Here is a tiny trained network, its code and every weight. The questions are about switching its units off for an input and a class, where a switched-off unit gives its printed mean instead of its output.

import numpy as np


def w(rows, s, z=0):
    codes = np.array(rows[::2]) - 128.0
    scale = np.full(codes.shape[1], s)
    scale[-1] = z or s
    return codes * scale


def f(y):
    return np.maximum(y, 0)


def log_softmax(a):
    a = a - a.max(-1, keepdims=True)
    return a - np.log(np.exp(a).sum(-1, keepdims=True))


def net(x, mask):
    res = np.array(x, float).reshape(1, 7) / 4 @ E
    y = f(res @ A[0][:, :-1].T + A[0][:, -1])
    res = res + np.where(mask, y, B[0][:, -1]) @ B[0][:, :-1]
    return log_softmax(res[-1] @ U[:, :-1].T + U[:, -1])


A, B = {}, {}
E = w([
[109,12,72,138,76,219,135,220,225],'x0',
[163,126,90,124,119,94,147,134,143],'x1',
[147,10,240,39,178,16,116,220,80],'x2',
[167,149,122,150,83,124,65,166,126],'x3',
[190,147,79,130,118,100,112,173,143],'x4',
[24,183,159,215,4,2,246,250,123],'x5',
[179,135,154,120,80,99,164,102,169],'x6',
],0.0084)
A[0] = w([
[130,242,153,104,132,83,129,69,47,7],'n1',
[117,63,217,35,150,66,112,202,79,54],'n2',
[76,149,135,205,91,108,175,156,143,172],'n3',
[148,210,151,116,150,78,118,99,107,10],'n4',
[71,237,36,141,87,203,156,79,149,54],'n5',
[102,105,157,166,107,166,119,103,135,107],'n6',
[52,165,115,158,107,54,156,175,135,130],'n7',
[116,255,99,191,141,184,146,75,179,69],'n8',
[102,4,108,139,56,217,145,185,229,23],'n9',
[102,146,105,150,105,61,195,126,136,194],'n10',
[201,94,98,78,173,172,77,45,142,225],'n11',
],0.0093,0.0015)
B[0] = w([
[136,174,129,178,223,145,146,116,25,218],'n1',
[214,49,120,73,156,124,80,90,151,245],'n2',
[48,127,228,92,111,155,138,134,135,221],'n3',
[165,205,131,153,150,164,158,108,54,185],'n4',
[182,68,104,53,101,59,115,116,123,249],'n5',
[160,105,121,152,126,106,87,157,118,154],'n6',
[69,165,207,168,61,133,73,73,228,227],'n7',
[185,116,121,68,104,71,107,10,144,235],'n8',
[149,154,54,175,223,132,196,169,7,241],'n9',
[121,142,103,144,85,173,136,145,150,207],'n10',
[36,208,254,133,58,216,114,214,183,244],'n11',
],0.0092,0.014)
U = w([
[52,211,177,150,132,148,73,166,244,254],'0',
[216,72,104,41,170,25,59,93,162,15],'1',
[150,220,84,249,255,91,181,140,35,117],'2',
],0.009,0.00084)

Each question gives the input, the list of numbers given to net, and the class t.
The units are the neurons (one row each of A and B). Each row of codes is followed by its name. A weight is (code - 128) times the scale printed after its matrix; where a second scale follows, it is the last column's (A, B and U).
mask holds one flag per neuron, in row order. A switched-off neuron (its flag False) gives its mean, the last column of its row in B, instead of its output. The means were averaged over made-up inputs and are rounded, as every weight is.
A unit's drop is (log p(t) with every unit on - log p(t) with that unit switched off) / (log p(t) with every unit on - log p(t) with every unit switched off).
The circuit of an input: a set's keep is (log p(t) with only the set's units on - log p(t) with every unit switched off) / (log p(t) with every unit on - log p(t) with every unit switched off). Starting from all 11 units, units are removed one at a time, each time the one whose removal leaves the highest keep (on an exact tie, the one counted first), for as long as the keep stays at least 0.8.
circuit, biggest first: the units of the circuit, biggest drop first
unit that matters most: the unit with the biggest drop
k most important neurons: the k neurons with the biggest drops, biggest first
drop of u: that unit's drop, to one decimal
input [-6,-6,5,-3,-6,-7,6], class 0: circuit, biggest first -> n11
input [-7,-4,-3,4,4,8,-5], class 0: 3 most important neurons -> n7, n9, n3
input [8,-1,6,-5,-5,7,4], class 2: 3 most important neurons -> n9, n11, n5
input [-4,2,-4,-6,0,2,3], class 1: 2 most important neurons -> n9, n8
input [5,2,-6,-8,1,4,7], class 1: 2 most important neurons -> n5, n11
input [-8,-6,1,3,7,-6,-8], class 2: 2 most important neurons -> n1, n7
input [3,-3,-3,-2,-8,2,5], class 1: 2 most important neurons -> n11, n1
input [8,-1,8,2,-4,-8,1], class 0: 2 most important neurons -> n11, n5
input [-5,8,3,-3,-5,-5,-6], class 0: 2 most important neurons -> n11, n9
input [-1,8,-7,-2,0,-3,6], class 1: 2 most important neurons -> n5, n8
input [4,-3,-7,3,6,-4,4], class 1: 2 most important neurons -> n5, n8
input [-4,0,-7,-5,8,8,-5], class 0: 2 most important neurons -> n7, n3
input [6,-2,4,-1,-6,-5,8], class 2: 2 most important neurons -> n9, n7
input [-7,7,4,4,-5,-4,-1], class 2: unit that matters most -> n1
input [0,0,-8,-8,3,2,-4], class 1: drop of n8 -> 0.0
input [-4,0,0,-5,7,-3,3], class 2: drop of n1 -> 0.4
input [6,2,4,-6,-2,-8,1], class 0: drop of n11 -> 1.7
